Below is a small trained network, with its code and all its weights. Each question gives an input and a class and asks what happens when units are switched off, that is, made to give their printed mean instead of their output.

import numpy as np


def w(rows, s, z=0):
    codes = np.array(rows[::2]) - 128.0
    scale = np.full(codes.shape[1], s)
    scale[-1] = z or s
    return codes * scale


def f(y):
    return np.maximum(y, 0)


def log_softmax(a):
    a = a - a.max(-1, keepdims=True)
    return a - np.log(np.exp(a).sum(-1, keepdims=True))


def net(x, mask):
    res = np.array(x, float).reshape(1, 6) / 4 @ E
    y = f(res @ A[0][:, :-1].T + A[0][:, -1])
    res = res + np.where(mask, y, B[0][:, -1]) @ B[0][:, :-1]
    return log_softmax(res[-1] @ U[:, :-1].T + U[:, -1])


A, B = {}, {}
E = w([
[177,46,101,90,74,153],'x0',
[197,141,94,46,137,77],'x1',
[92,254,94,91,100,135],'x2',
[127,31,22,179,126,79],'x3',
[124,154,183,209,27,77],'x4',
[100,153,96,158,54,211],'x5',
],0.0093)
A[0] = w([
[155,192,160,112,150,198,239],'n0',
[102,135,140,125,175,187,139],'n1',
[67,146,116,147,58,69,96],'n2',
[136,144,119,38,81,101,236],'n3',
[136,132,88,56,55,191,217],'n4',
[101,120,159,120,153,133,81],'n5',
[58,136,147,165,128,155,173],'n6',
[151,133,9,100,170,142,144],'n7',
[131,61,35,152,150,131,180],'n8',
[87,76,117,164,85,13,197],'n9',
[131,18,99,74,139,109,121],'n10',
[207,134,217,158,90,12,254],'n11',
[138,226,97,33,141,141,175],'n12',
[149,71,77,205,101,175,166],'n13',
[131,122,180,174,188,136,187],'n14',
[81,134,204,177,133,181,168],'n15',
[152,134,141,183,89,128,103],'n16',
],0.011,0.0035)
B[0] = w([
[139,219,124,59,56,132,236],'n0',
[90,242,94,76,138,124,179],'n1',
[98,132,184,179,69,140,187],'n2',
[182,236,145,115,63,194,204],'n3',
[161,234,120,157,103,166,221],'n4',
[119,94,104,81,70,96,146],'n5',
[92,74,176,45,149,148,193],'n6',
[141,152,137,160,119,183,209],'n7',
[48,105,122,164,255,220,213],'n8',
[61,60,136,187,162,62,211],'n9',
[130,96,137,167,160,188,210],'n10',
[146,72,166,38,52,54,239],'n11',
[118,180,118,39,111,96,255],'n12',
[126,49,169,186,144,192,206],'n13',
[124,234,140,114,126,51,182],'n14',
[153,120,115,61,82,55,215],'n15',
[113,78,150,178,89,121,170],'n16',
],0.0065,0.012)
U = w([
[71,132,170,125,155,127,51],'0',
[233,166,151,121,90,128,202],'1',
[116,96,162,176,171,178,133],'2',
[135,159,52,228,63,172,15],'3',
[107,180,176,54,93,70,253],'4',
[102,61,139,187,110,1,129],'5',
],0.0097,0.0014)

Each question gives the input, the list of numbers given to net, and the class t.
The units are the neurons (one row each of A and B). Each row of codes is followed by its name. A weight is (code - 128) times the scale printed after its matrix; where a second scale follows, it is the last column's (A, B and U).
mask holds one flag per neuron, in row order. A switched-off neuron (its flag False) gives its mean, the last column of its row in B, instead of its output. The means were averaged over made-up inputs and are rounded, as every weight is.
A unit's drop is (log p(t) with every unit on - log p(t) with that unit switched off) / (log p(t) with every unit on - log p(t) with every unit switched off).
The circuit of an input: a set's keep is (log p(t) with only the set's units on - log p(t) with every unit switched off) / (log p(t) with every unit on - log p(t) with every unit switched off). Starting from the 12 units with the biggest drops (on a tie, the unit counted first), units are removed one at a time, each time the one whose removal leaves the highest keep (on an exact tie, the one counted first), for as long as the keep stays at least 0.8.
circuit, biggest first: the units of the circuit, biggest drop first
top k neurons: the k neurons with the biggest drops, biggest first
drop of u: that unit's drop, to one decimal
input [6,7,-1,-7,-5,-2], class 1: circuit, biggest first	(n3 n4)
input [-5,-8,-2,-3,2,8], class 4: circuit, biggest first	(n15)
input [-4,-7,-1,8,1,6], class 2: top 2 neurons	(n8 n13)
input [-4,-8,7,2,-4,8], class 4: top 2 neurons	(n6 n15)
input [7,-7,-3,1,2,8], class 2: circuit, biggest first	(n13 n6)
input [8,-3,2,7,8,8], class 2: circuit, biggest first	(n13 n8 n9)
input [-8,-8,5,4,-1,8], class 4: top 2 neurons	(n6 n15)
input [8,5,-5,8,3,-1], class 2: top 2 neurons	(n8 n10)
input [-4,-5,-6,-1,1,-5], class 5: top 2 neurons	(n0 n12)
input [7,7,5,-7,-2,2], class 1: top 3 neurons	(n3 n4 n11)
input [1,7,3,-1,-1,8], class 1: top 2 neurons	(n4 n3)
input [-7,-3,-4,1,3,-7], class 5: drop of n9	0.1
input [-1,7,2,6,-7,6], class 3: drop of n4	0.2
input [8,-7,4,8,-4,5], class 2: drop of n13	0.1
input [7,-2,-2,5,-8,7], class 2: circuit, biggest first	(n8)
input [-8,6,1,6,8,-8], class 5: drop of n11	0.0
